Here is a tiny trained network, its code and every weight. The questions are about switching its units off for an input and a class, where a switched-off unit gives its printed mean instead of its output.

import numpy as np


def w(rows, s, z=0):
    codes = np.array(rows[::2]) - 128.0
    scale = np.full(codes.shape[1], s)
    scale[-1] = z or s
    return codes * scale


def f(y):
    return np.maximum(y, 0)


def log_softmax(a):
    a = a - a.max(-1, keepdims=True)
    return a - np.log(np.exp(a).sum(-1, keepdims=True))


def net(x, mask):
    res = np.array(x, float).reshape(1, 3) / 4 @ E
    y = f(res @ A[0][:, :-1].T + A[0][:, -1])
    res = res + np.where(mask, y, B[0][:, -1]) @ B[0][:, :-1]
    return log_softmax(res[-1] @ U[:, :-1].T + U[:, -1])


A, B = {}, {}
E = w([
[89,67,208,50,18,144],'x0',
[83,244,96,11,122,215],'x1',
[115,122,2,133,21,36],'x2',
],0.0092)
A[0] = w([
[108,208,97,58,101,149,99],'n1',
[80,216,109,63,131,124,102],'n2',
[149,177,72,157,158,114,94],'n3',
[69,101,200,92,62,131,109],'n4',
[194,57,129,182,121,34,109],'n5',
[174,66,157,182,116,107,86],'n6',
[136,185,79,167,213,104,73],'n7',
[197,14,103,144,174,121,148],'n8',
[157,141,240,104,177,156,104],'n9',
[201,197,74,167,195,124,83],'n10',
[63,174,159,129,107,111,254],'n11',
[42,183,132,100,109,162,113],'n12',
[125,113,12,92,68,63,110],'n13',
[78,130,87,142,42,77,118],'n14',
[191,165,99,151,152,131,196],'n15',
[166,122,190,123,147,150,119],'n16',
[147,151,161,148,242,160,98],'n17',
[156,146,101,176,47,125,140],'n18',
[104,87,182,65,86,126,87],'n19',
[164,218,113,66,114,139,93],'n20',
[157,74,170,206,128,101,113],'n21',
[123,119,58,116,99,98,124],'n22',
[158,57,171,164,84,108,100],'n23',
[88,156,200,165,151,145,93],'n24',
[189,153,103,203,166,127,130],'n25',
[63,222,80,61,121,169,124],'n26',
[101,74,218,121,10,166,120],'n27',
[126,57,203,173,94,78,134],'n28',
[133,110,185,90,158,150,114],'n29',
[30,180,108,73,129,196,96],'n30',
[121,142,62,202,206,143,124],'n31',
[132,172,104,83,120,184,111],'n32',
[128,97,135,140,167,79,104],'n33',
[191,180,102,168,138,135,84],'n34',
[78,115,59,124,120,75,86],'n35',
[138,165,55,142,76,99,107],'n36',
[120,124,153,156,139,67,103],'n37',
[111,101,44,118,104,121,95],'n38',
[119,156,105,67,102,174,135],'n39',
[128,128,212,154,222,213,116],'n40',
[102,76,204,40,43,110,89],'n41',
],0.012,0.019)
B[0] = w([
[127,131,109,180,177,135,183],'n1',
[146,114,93,186,170,155,179],'n2',
[126,160,114,114,80,153,157],'n3',
[121,190,105,102,68,144,176],'n4',
[136,141,108,153,189,143,199],'n5',
[133,133,85,228,206,140,161],'n6',
[104,240,42,114,13,148,166],'n7',
[150,152,125,128,185,145,191],'n8',
[171,86,174,181,90,83,173],'n9',
[113,203,75,112,49,163,174],'n10',
[128,125,216,2,208,162,249],'n11',
[140,138,99,162,167,153,173],'n12',
[188,102,208,186,85,95,205],'n13',
[171,100,187,140,115,66,188],'n14',
[95,197,144,13,108,165,203],'n15',
[166,69,177,157,115,105,155],'n16',
[177,124,146,158,70,96,176],'n17',
[153,97,177,126,131,124,174],'n18',
[111,189,79,118,61,113,160],'n19',
[136,121,79,194,168,159,167],'n20',
[123,143,84,161,191,136,179],'n21',
[156,87,191,148,100,122,173],'n22',
[138,169,82,179,166,166,166],'n23',
[155,81,140,213,70,65,146],'n24',
[121,147,105,98,104,174,182],'n25',
[162,99,106,171,188,153,209],'n26',
[119,225,69,65,48,173,196],'n27',
[119,146,100,141,200,177,189],'n28',
[151,82,174,164,73,100,155],'n29',
[134,138,73,189,161,145,186],'n30',
[130,156,105,95,94,157,187],'n31',
[144,135,98,175,183,120,168],'n32',
[123,157,93,153,174,112,148],'n33',
[137,158,80,137,77,129,146],'n34',
[171,108,142,168,102,99,157],'n35',
[174,58,197,181,85,70,174],'n36',
[146,123,105,144,145,136,146],'n37',
[184,88,149,170,96,91,158],'n38',
[131,143,116,143,183,135,182],'n39',
[192,76,199,188,95,29,195],'n40',
[134,207,64,111,54,165,187],'n41',
],0.0097,0.02)
U = w([
[155,146,83,213,247,155,100],'0',
[190,90,214,198,61,88,110],'1',
[137,195,71,115,36,161,118],'2',
[135,131,236,19,235,165,250],'3',
[71,119,149,183,155,146,107],'4',
[80,103,120,95,91,112,102],'5',
[134,102,105,103,133,91,110],'6',
],0.015)

Each question gives the input, the list of numbers given to net, and the class t.
The units are the neurons (one row each of A and B). Each row of codes is followed by its name. A weight is (code - 128) times the scale printed after its matrix; where a second scale follows, it is the last column's (A, B and U).
mask holds one flag per neuron, in row order. A switched-off neuron (its flag False) gives its mean, the last column of its row in B, instead of its output. The means were averaged over made-up inputs and are rounded, as every weight is.
A unit's drop is (log p(t) with every unit on - log p(t) with that unit switched off) / (log p(t) with every unit on - log p(t) with every unit switched off).
The circuit of an input: a set's keep is (log p(t) with only the set's units on - log p(t) with every unit switched off) / (log p(t) with every unit on - log p(t) with every unit switched off). Starting from the 12 units with the biggest drops (on a tie, the unit counted first), units are removed one at a time, each time the one whose removal leaves the highest keep (on an exact tie, the one counted first), for as long as the keep stays at least 0.8.
units of the circuit, in order: the units of the circuit, biggest drop first
unit that matters most: the unit with the biggest drop
top k neurons: the k neurons with the biggest drops, biggest first
drop when u is switched off: that unit's drop, to one decimal
input [-2,-3,4], class 1: top 2 neurons : [n11, n13]
input [7,7,5], class 0: units of the circuit, in order : [n26]
input [5,-8,8], class 0: top 4 neurons : [n28, n5, n23, n6]
input [-8,0,-7], class 2: top 2 neurons : [n7, n10]
input [8,-7,-4], class 2: top 4 neurons : [n27, n41, n4, n19]
input [4,-5,-5], class 0: top 4 neurons : [n28, n13, n21, n23]
input [5,1,-5], class 1: top 3 neurons : [n40, n9, n15]
input [7,5,-8], class 1: top 2 neurons : [n40, n9]
input [5,2,-4], class 2: top 3 neurons : [n27, n41, n13]
input [2,0,-3], class 3: top 2 neurons : [n13, n36]
input [8,7,-8], class 1: top 4 neurons : [n40, n9, n29, n16]
input [3,3,3], class 3: drop when n11 is switched off : 0.2
input [-1,2,4], class 1: drop when n36 is switched off : 0.1
input [-8,-2,-7], class 2: drop when n7 is switched off : 0.5
input [3,8,1], class 0: drop when n17 is switched off : 0.0
input [2,-4,-5], class 1: unit that matters most : n40
